Below is a small trained network, with its code and all its weights. Each question gives an input and a class and asks what happens when units are switched off, that is, made to give their printed mean instead of their output.

import numpy as np


def w(rows, s, z=0):
    codes = np.array(rows[::2]) - 128.0
    scale = np.full(codes.shape[1], s)
    scale[-1] = z or s
    return codes * scale


def f(y):
    return np.maximum(y, 0)


def log_softmax(a):
    a = a - a.max(-1, keepdims=True)
    return a - np.log(np.exp(a).sum(-1, keepdims=True))


def net(x, mask):
    res = np.array(x, float).reshape(1, 8) / 4 @ E
    y = f(res @ A[0][:, :-1].T + A[0][:, -1])
    res = res + np.where(mask, y, B[0][:, -1]) @ B[0][:, :-1]
    return log_softmax(res[-1] @ U[:, :-1].T + U[:, -1])


A, B = {}, {}
E = w([
[224,219,124,79,141,165,27,178],'x0',
[20,208,123,137,66,75,51,98],'x1',
[135,226,114,58,92,109,243,125],'x2',
[22,140,120,63,216,229,136,217],'x3',
[128,131,134,127,127,130,130,127],'x4',
[122,50,132,3,162,25,94,140],'x5',
[124,91,144,57,50,219,109,37],'x6',
[128,126,132,128,128,129,129,127],'x7',
],0.0035)
A[0] = w([
[131,163,124,98,116,121,177,125,102],'n0',
[86,90,130,138,121,114,172,108,100],'n1',
[138,166,135,190,171,57,139,196,121],'n2',
[132,164,123,97,114,121,178,126,103],'n3',
[59,67,123,162,115,102,206,104,109],'n4',
[83,90,129,148,120,109,173,113,107],'n5',
[12,191,142,135,87,73,61,93,98],'n6',
[95,117,123,149,120,111,142,118,131],'n7',
[131,154,124,105,120,122,165,127,105],'n8',
[187,115,126,161,88,86,117,86,93],'n9',
[120,93,120,162,139,140,86,129,118],'n10',
[134,97,139,69,70,201,106,63,109],'n11',
[160,159,127,115,133,133,94,139,99],'n12',
[120,174,133,222,117,212,149,124,88],'n13',
[123,116,131,144,133,136,122,137,253],'n14',
[138,140,131,165,163,68,133,174,106],'n15',
[126,111,129,140,132,133,107,129,111],'n16',
[132,119,134,106,105,159,118,104,105],'n17',
[125,61,130,176,144,151,57,135,101],'n18',
[142,179,122,84,107,120,193,127,105],'n19',
[189,117,128,161,85,77,119,77,93],'n20',
[65,131,125,105,160,186,120,165,102],'n21',
[156,128,124,149,105,104,122,105,99],'n22',
[95,149,131,123,118,113,102,117,101],'n23',
[134,140,131,153,154,83,132,163,106],'n24',
[139,171,123,80,111,120,197,127,114],'n25',
[131,161,124,100,117,122,173,127,104],'n26',
[70,128,122,96,163,187,132,164,105],'n27',
[131,118,136,108,106,158,119,104,103],'n28',
[179,117,128,159,88,81,118,88,91],'n29',
[129,107,130,86,88,173,115,82,117],'n30',
[238,38,146,121,184,179,210,145,95],'n31',
[128,60,126,179,149,154,56,136,108],'n32',
[124,66,131,1,163,33,92,138,96],'n33',
[77,126,123,106,158,175,129,157,97],'n34',
[89,93,131,137,121,114,166,111,97],'n35',
[71,131,125,106,155,177,133,165,96],'n36',
[170,167,133,75,146,127,82,146,112],'n37',
[143,180,123,222,125,197,141,115,104],'n38',
[197,189,121,108,116,148,59,156,96],'n39',
[171,170,125,112,131,136,84,144,101],'n40',
[132,99,130,78,137,71,114,124,91],'n41',
],0.0088,0.0067)
B[0] = w([
[110,117,140,138,127,91,85,113,147],'n0',
[157,115,156,156,162,157,121,134,151],'n1',
[69,104,66,103,180,162,152,102,172],'n2',
[110,117,141,136,127,90,83,112,148],'n3',
[178,118,171,152,190,187,107,138,179],'n4',
[158,123,156,146,167,164,119,134,155],'n5',
[143,192,54,163,85,130,86,204,186],'n6',
[151,138,140,126,143,150,118,135,151],'n7',
[114,121,138,135,128,100,97,117,141],'n8',
[148,138,140,109,141,66,181,144,163],'n9',
[109,120,139,132,130,98,87,112,152],'n10',
[64,110,68,115,196,162,161,118,178],'n11',
[155,122,152,149,153,148,125,136,141],'n12',
[105,84,158,154,38,152,169,128,172],'n13',
[172,170,131,2,103,172,91,71,254],'n14',
[76,105,93,123,171,143,148,112,153],'n15',
[120,124,135,136,128,114,111,123,134],'n16',
[102,115,105,130,156,135,139,125,141],'n17',
[97,115,154,149,133,70,64,104,164],'n18',
[106,112,146,131,130,82,60,104,161],'n19',
[147,137,140,104,143,62,189,150,168],'n20',
[156,136,133,118,141,64,180,135,160],'n21',
[142,135,133,108,130,97,155,133,142],'n22',
[129,148,111,149,118,131,118,153,139],'n23',
[88,112,101,127,159,139,144,119,144],'n24',
[106,109,142,129,129,83,62,102,164],'n25',
[112,118,140,136,127,93,89,113,145],'n26',
[161,131,133,122,138,63,183,128,161],'n27',
[100,115,107,130,154,135,138,125,139],'n28',
[147,137,136,109,138,68,183,140,160],'n29',
[90,115,87,117,171,155,149,119,163],'n30',
[126,212,54,173,78,130,85,207,194],'n31',
[98,118,153,142,133,69,60,101,168],'n32',
[111,97,164,156,6,181,178,107,194],'n33',
[149,134,136,119,141,76,173,140,151],'n34',
[155,115,155,155,160,153,124,133,147],'n35',
[153,132,132,125,141,73,180,138,153],'n36',
[174,128,168,137,158,171,113,131,160],'n37',
[118,88,157,142,46,164,164,124,176],'n38',
[173,115,169,171,195,176,123,142,167],'n39',
[162,119,156,153,166,157,122,138,150],'n40',
[112,104,139,146,79,148,164,125,150],'n41',
],0.03,0.0066)
U = w([
[182,143,153,86,153,9,235,157,103],'0',
[91,54,177,172,2,189,180,103,101],'1',
[213,109,203,197,231,213,92,148,107],'2',
[120,230,20,180,89,123,68,230,104],'3',
[52,87,171,143,139,30,7,51,113],'4',
[17,78,25,88,222,177,177,89,111],'5',
[158,161,130,32,114,161,106,88,254],'6',
],0.0057,0.0056)

Each question gives the input, the list of numbers given to net, and the class t.
The units are the neurons (one row each of A and B). Each row of codes is followed by its name. A weight is (code - 128) times the scale printed after its matrix; where a second scale follows, it is the last column's (A, B and U).
mask holds one flag per neuron, in row order. A switched-off neuron (its flag False) gives its mean, the last column of its row in B, instead of its output. The means were averaged over made-up inputs and are rounded, as every weight is.
A unit's drop is (log p(t) with every unit on - log p(t) with that unit switched off) / (log p(t) with every unit on - log p(t) with every unit switched off).
The circuit of an input: a set's keep is (log p(t) with only the set's units on - log p(t) with every unit switched off) / (log p(t) with every unit on - log p(t) with every unit switched off). Starting from the 12 units with the biggest drops (on a tie, the unit counted first), units are removed one at a time, each time the one whose removal leaves the highest keep (on an exact tie, the one counted first), for as long as the keep stays at least 0.8.
circuit, biggest first: the units of the circuit, biggest drop first
unit that matters most: the unit with the biggest drop
top k neurons: the k neurons with the biggest drops, biggest first
drop when u is switched off: that unit's drop, to one decimal
input [-5,-6,8,6,-3,3,4,-3], class 4: unit that matters most -> n25
input [7,1,2,-4,-7,-7,-1,2], class 1: top 2 neurons -> (n38, n13)
input [-5,-1,-6,-4,4,6,7,1], class 5: top 2 neurons -> (n11, n30)
input [8,-1,2,-8,-8,-2,3,-6], class 0: top 3 neurons -> (n20, n9, n29)
input [-8,-1,-5,-8,-3,-7,-4,8], class 0: top 2 neurons -> (n20, n9)
input [1,1,7,1,-1,6,-5,-4], class 4: circuit, biggest first -> (n25, n19)
input [6,-6,-3,-6,3,5,0,-8], class 0: top 4 neurons -> (n20, n9, n29, n6)
input [7,5,6,6,-2,-3,3,7], class 2: top 2 neurons -> (n39, n37)
input [5,7,0,-4,6,0,1,-1], class 3: top 2 neurons -> (n6, n4)
input [2,-7,5,4,-6,-4,7,-4], class 3: top 2 neurons -> (n31, n2)
input [-3,7,4,4,6,-3,-7,-5], class 3: top 2 neurons -> (n6, n11)
input [7,2,7,-8,6,5,8,-8], class 0: top 3 neurons -> (n20, n9, n29)
input [4,-4,3,-2,-1,-5,5,4], class 1: top 3 neurons -> (n38, n13, n2)
input [2,-4,-2,6,8,2,-8,3], class 5: unit that matters most -> n2
input [4,3,7,2,-7,-5,7,-2], class 4: circuit, biggest first -> (n19, n25)
input [2,-6,-8,-6,-1,2,0,-3], class 4: drop when n25 is switched off -> -0.1
input [4,-1,-5,5,6,2,7,3], class 5: drop when n30 is switched off -> 0.2
input [-5,-2,5,-1,-2,5,-1,3], class 1: drop when n41 is switched off -> 0.3
